Below are the code and all the weights of a small trained network. Each question names an input and a target symbol and asks about switching units off, where a switched-off unit gives its printed mean instead of its output.

import numpy as np


def w(rows, s, z=0):
    codes = np.array(rows[::2]) - 128.0
    scale = np.full(codes.shape[1], s)
    scale[-1] = z or s
    return codes * scale


def f(y):
    return np.maximum(y, 0)


def softmax(a):
    e = np.exp(a - a.max(-1, keepdims=True))
    return e / e.sum(-1, keepdims=True)


def log_softmax(a):
    a = a - a.max(-1, keepdims=True)
    return a - np.log(np.exp(a).sum(-1, keepdims=True))


def net(x, mask):
    ids = ['ΛΞαβεζμπσψω'.index(c) for c in x.split()]
    T = len(ids)
    res = E[ids] + P[:T]
    r = res
    for j in range(3):
        rows = slice(3 * j, 3 * j + 3)
        q, k, v = (r @ M[0][rows].T for M in (Q, K, V))
        z = softmax(np.where(np.tri(T) > 0, q @ k.T / 3**0.5, -1e9)) @ v
        o = O[0][rows]
        res = res + np.where(mask[j], z, o[:, -1]) @ o[:, :-1]
    y = f(res @ A[0][:, :-1].T + A[0][:, -1])
    res = res + np.where(mask[3:7], y, B[0][:, -1]) @ B[0][:, :-1]
    return log_softmax(res[-1] @ U[:, :-1].T + U[:, -1])


Q, K, V, O, A, B = {}, {}, {}, {}, {}, {}
E = w([
[66,172,107],'Λ',
[155,17,179],'Ξ',
[157,156,147],'α',
[8,254,142],'β',
[113,144,93],'ε',
[140,158,140],'ζ',
[141,161,125],'μ',
[162,126,88],'π',
[56,131,124],'σ',
[27,144,218],'ψ',
[149,56,196],'ω',
],0.02)
P = w([
[175,160,154],'0',
[110,198,123],'1',
[13,92,110],'2',
[146,85,202],'3',
[133,209,120],'4',
[106,132,174],'5',
[111,106,248],'6',
],0.015)
Q[0] = w([
[170,179,99],'head 1',
[130,147,61],'head 1',
[87,185,77],'head 1',
[150,8,140],'head 2',
[148,1,175],'head 2',
[154,64,132],'head 2',
[137,93,151],'head 3',
[161,175,143],'head 3',
[90,70,160],'head 3',
],0.017)
K[0] = w([
[110,64,129],'head 1',
[139,46,123],'head 1',
[115,69,171],'head 1',
[183,5,50],'head 2',
[217,54,98],'head 2',
[219,121,86],'head 2',
[152,96,162],'head 3',
[131,102,72],'head 3',
[116,101,180],'head 3',
],0.014)
V[0] = w([
[212,96,67],'head 1',
[98,186,71],'head 1',
[78,165,172],'head 1',
[153,96,88],'head 2',
[127,165,121],'head 2',
[68,150,90],'head 2',
[122,127,252],'head 3',
[138,173,111],'head 3',
[144,111,176],'head 3',
],0.015)
O[0] = w([
[206,107,83,2],'head 1',
[160,156,90,199],'head 1',
[1,93,155,230],'head 1',
[186,135,193,36],'head 2',
[172,208,98,174],'head 2',
[107,100,95,205],'head 2',
[156,26,113,200],'head 3',
[52,86,248,157],'head 3',
[96,78,110,125],'head 3',
],0.0074,0.01)
A[0] = w([
[243,50,178,183],'neuron 1',
[162,251,200,22],'neuron 2',
[47,234,84,253],'neuron 3',
[87,3,229,66],'neuron 4',
],0.0057,0.0061)
B[0] = w([
[9,174,95,156],'neuron 1',
[100,81,46,139],'neuron 2',
[177,72,113,252],'neuron 3',
[109,168,42,184],'neuron 4',
],0.013,0.017)
U = w([
[145,9,133,187],'Λ',
[112,155,104,2],'Ξ',
[101,157,153,172],'α',
[78,77,198,87],'β',
[189,88,70,114],'ε',
[108,132,151,134],'ζ',
[133,138,148,207],'μ',
[111,226,112,93],'π',
[143,30,148,155],'σ',
[110,121,125,31],'ψ',
[127,125,105,120],'ω',
],0.013,0.0094)

Each question gives the input, a string of symbols that net reads in full, and the target symbol t.
The units are the heads (3 rows each of Q, K, V and O) and the neurons (one row each of A and B). Each row of codes is followed by its name. A weight is (code - 128) times the scale printed after its matrix; where a second scale follows, it is the last column's (O, A, B and U).
mask holds one flag per unit, heads first, then neurons. A switched-off unit (its flag False) gives its mean, the last column of its rows in O or B, instead of its output. The means were averaged over made-up inputs and are rounded, as every weight is.
A unit's drop is (log p(t) with every unit on - log p(t) with that unit switched off) / (log p(t) with every unit on - log p(t) with every unit switched off).
The circuit of an input: a set's keep is (log p(t) with only the set's units on - log p(t) with every unit switched off) / (log p(t) with every unit on - log p(t) with every unit switched off). Starting from all 7 units, units are removed one at a time, each time the one whose removal leaves the highest keep (on an exact tie, the one counted first), for as long as the keep stays at least 0.8.
circuit, biggest first: the units of the circuit, biggest drop first
unit that matters most: the unit with the biggest drop
top k neurons: the k neurons with the biggest drops, biggest first
which heads matter: for each layer, one digit per head in row order, 1 if its drop is at least 0.15 and else 0, layers parted by /
drop of u: that unit's drop, to one decimal
input π π μ ζ π Λ, target Λ: circuit, biggest first : [neuron 3; neuron 1]
input μ π σ ψ σ, target β: circuit, biggest first : [head 1]
input ω μ ζ π π Λ, target Λ: top 2 neurons : [neuron 4; neuron 1]
input μ ε ε β, target β: which heads matter : 100
input π ω π Ξ μ, target ε: top 3 neurons : [neuron 2; neuron 1; neuron 3]
input π σ β σ μ, target Λ: circuit, biggest first : [neuron 3; neuron 4; head 2]
input α μ μ β σ, target Λ: top 2 neurons : [neuron 3; neuron 4]
input μ σ μ π α, target ε: which heads matter : 100
input σ β π π μ, target ε: top 2 neurons : [neuron 3; neuron 1]
input Λ μ β, target Λ: which heads matter : 010
input μ μ π π ζ, target ε: top 2 neurons : [neuron 2; neuron 1]
input π π π π, target π: top 2 neurons : [neuron 3; neuron 1]
input Λ μ π μ ε, target ε: top 3 neurons : [neuron 3; neuron 1; neuron 2]
input β π μ ψ μ σ, target Λ: unit that matters most : head 3
input π ω β, target Λ: drop of head 1 : 0.0
input ζ ε π π Λ, target ε: drop of neuron 1 : 0.1
input β σ ψ β π, target β: drop of head 1 : 0.9
